Here is a tiny trained network, its code and every weight. The questions are about switching its units off for an input and a target symbol, where a switched-off unit gives its printed mean instead of its output.

import numpy as np


def w(rows, s, z=0):
    codes = np.array(rows[::2]) - 128.0
    scale = np.full(codes.shape[1], s)
    scale[-1] = z or s
    return codes * scale


def softmax(a):
    e = np.exp(a - a.max(-1, keepdims=True))
    return e / e.sum(-1, keepdims=True)


def log_softmax(a):
    a = a - a.max(-1, keepdims=True)
    return a - np.log(np.exp(a).sum(-1, keepdims=True))


def net(x, mask):
    ids = ['αβγεμξφψω'.index(c) for c in x.split()]
    T = len(ids)
    res = E[ids] + P[:T]
    u = 0
    for l in range(2):
        r = res
        for j in range(3):
            rows = slice(2 * j, 2 * j + 2)
            q, k, v = (r @ M[l][rows].T for M in (Q, K, V))
            z = softmax(np.where(np.tri(T) > 0, q @ k.T / 2**0.5, -1e9)) @ v
            o = O[l][rows]
            res = res + np.where(mask[u + j], z, o[:, -1]) @ o[:, :-1]
        u += 3
    return log_softmax(res[-1] @ U[:, :-1].T + U[:, -1])


Q, K, V, O = {}, {}, {}, {}
E = w([
[98,199,113,74,77,98],'α',
[91,66,62,103,182,145],'β',
[93,79,110,42,205,113],'γ',
[38,111,94,206,105,122],'ε',
[181,228,121,53,144,85],'μ',
[101,161,34,141,67,128],'ξ',
[113,10,209,2,59,192],'φ',
[128,165,89,67,116,167],'ψ',
[219,178,211,237,131,177],'ω',
],0.0082)
P = w([
[184,96,165,170,137,2],'0',
[29,185,174,131,182,163],'1',
[125,74,169,197,63,69],'2',
[197,113,19,52,113,134],'3',
[25,185,188,139,195,192],'4',
[123,95,162,114,61,126],'5',
[196,108,47,41,92,143],'6',
[32,187,179,153,190,214],'7',
[146,85,140,97,46,147],'8',
[209,94,40,59,75,161],'9',
[57,174,171,170,180,227],'10',
[165,76,143,111,43,159],'11',
[229,76,40,61,62,178],'12',
[62,173,186,161,188,232],'13',
],0.0067)
Q[0] = w([
[125,126,128,130,127,141],'0.h0',
[122,128,135,134,121,140],'0.h0',
[2,215,250,185,164,126],'0.h1',
[120,22,165,72,94,111],'0.h1',
[181,157,85,132,114,69],'0.h2',
[87,86,222,116,108,128],'0.h2',
],0.0079)
K[0] = w([
[133,120,123,124,117,139],'0.h0',
[137,124,111,121,123,129],'0.h0',
[1,241,198,229,248,79],'0.h1',
[206,97,91,164,57,29],'0.h1',
[185,126,56,68,128,95],'0.h2',
[123,108,201,183,194,132],'0.h2',
],0.0068)
V[0] = w([
[115,139,100,128,115,123],'0.h0',
[120,126,79,104,93,193],'0.h0',
[128,70,166,96,107,171],'0.h1',
[71,138,127,78,254,237],'0.h1',
[132,117,87,110,150,20],'0.h2',
[171,42,155,171,198,84],'0.h2',
],0.0091)
O[0] = w([
[108,142,141,99,114,135,175],'0.h0',
[126,148,116,66,144,182,89],'0.h0',
[149,76,153,65,172,143,106],'0.h1',
[110,107,118,183,254,146,255],'0.h1',
[118,131,160,123,154,30,76],'0.h2',
[164,40,129,177,131,93,73],'0.h2',
],0.0091,0.00075)
Q[1] = w([
[182,128,115,98,115,124],'1.h0',
[3,112,129,151,112,100],'1.h0',
[118,157,84,100,167,153],'1.h1',
[175,128,64,102,106,162],'1.h1',
[181,56,100,108,70,85],'1.h2',
[177,89,161,151,81,28],'1.h2',
],0.013)
K[1] = w([
[110,165,63,146,128,92],'1.h0',
[141,121,210,115,162,188],'1.h0',
[158,178,88,142,165,198],'1.h1',
[124,131,83,85,120,186],'1.h1',
[66,117,57,107,135,61],'1.h2',
[77,155,93,133,137,1],'1.h2',
],0.0097)
V[1] = w([
[110,141,67,157,128,121],'1.h0',
[97,132,194,85,191,148],'1.h0',
[80,150,167,225,162,130],'1.h1',
[180,79,89,46,110,90],'1.h1',
[2,64,27,85,159,134],'1.h2',
[187,191,88,161,206,121],'1.h2',
],0.0085)
O[1] = w([
[63,88,135,167,134,102,167],'1.h0',
[196,161,215,104,167,175,17],'1.h0',
[254,53,112,139,41,186,232],'1.h1',
[66,156,137,132,218,119,74],'1.h1',
[117,66,173,214,77,4,6],'1.h2',
[26,171,48,147,243,130,63],'1.h2',
],0.0072,0.0022)
U = w([
[84,193,85,103,188,219,197],'α',
[91,200,170,96,96,118,50],'β',
[178,60,104,129,197,66,198],'γ',
[253,107,199,97,35,173,246],'ε',
[142,224,157,98,159,68,139],'μ',
[75,207,94,127,114,91,1],'ξ',
[101,88,223,78,196,111,41],'φ',
[138,68,46,163,54,105,111],'ψ',
[56,47,125,222,169,97,113],'ω',
],0.0057,0.0012)

Each question gives the input, a string of symbols that net reads in full, and the target symbol t.
The units are the heads (2 rows each of Q, K, V and O). Each row of codes is followed by its name. A weight is (code - 128) times the scale printed after its matrix; where a second scale follows, it is the last column's (O and U).
mask holds one flag per head, layer by layer. A switched-off head (its flag False) gives its mean, the last column of its rows in O, instead of its output. The means were averaged over made-up inputs and are rounded, as every weight is.
A unit's drop is (log p(t) with every unit on - log p(t) with that unit switched off) / (log p(t) with every unit on - log p(t) with every unit switched off).
The circuit of an input: a set's keep is (log p(t) with only the set's units on - log p(t) with every unit switched off) / (log p(t) with every unit on - log p(t) with every unit switched off). Starting from all 6 units, units are removed one at a time, each time the one whose removal leaves the highest keep (on an exact tie, the one counted first), for as long as the keep stays at least 0.8.
units of the circuit, in order: the units of the circuit, biggest drop first
most important unit: the unit with the biggest drop
heads that matter: for each layer, one digit per head in row order, 1 if its drop is at least 0.15 and else 0, layers parted by /
drop of u: that unit's drop, to one decimal
input ω ω γ ε ψ ξ ε μ γ ω γ, target α: units of the circuit, in order : (1.h2)
input ε γ γ ε ε ε ω ε ξ β α, target α: units of the circuit, in order : (1.h2 0.h1)
input ε ξ φ ε μ, target ε: heads that matter : 010 / 001
input β γ ξ ε ψ ξ α ω ω ω γ ω γ α, target α: heads that matter : 000 / 001
input ε ω ε γ ω ξ φ γ φ ξ μ, target ε: units of the circuit, in order : (0.h1 1.h2 1.h1 0.h2)
input ω γ ε β, target ω: units of the circuit, in order : (1.h2 1.h1 0.h2)
input ψ φ ε ξ φ α ε α, target ε: heads that matter : 000 / 101
input ε ε γ ε γ β ω ε ψ μ γ ω ε β, target α: heads that matter : 000 / 001
input ε ω α, target ε: units of the circuit, in order : (1.h2 0.h1)
input ε β ξ, target ε: units of the circuit, in order : (1.h2 0.h1 0.h2)
input ε ε γ ξ φ, target ε: units of the circuit, in order : (1.h2 1.h0)
input ω γ γ φ, target φ: units of the circuit, in order : (1.h1 0.h1)
input γ μ γ φ γ ω γ φ ε φ ψ, target ε: heads that matter : 010 / 111
input ω ξ ε ω ε ε β ε μ φ ε ω φ γ, target ε: most important unit : 0.h1
input ε ξ ε γ ω ε α γ ξ ε ε, target α: units of the circuit, in order : (1.h2 0.h1)
input φ β μ ε γ ω ε ε ε ω μ, target α: drop of 1.h1 : -0.1
input γ γ ω, target ω: drop of 1.h1 : 0.2
input ε ω ε α ε ε, target ε: drop of 1.h1 : 0.2
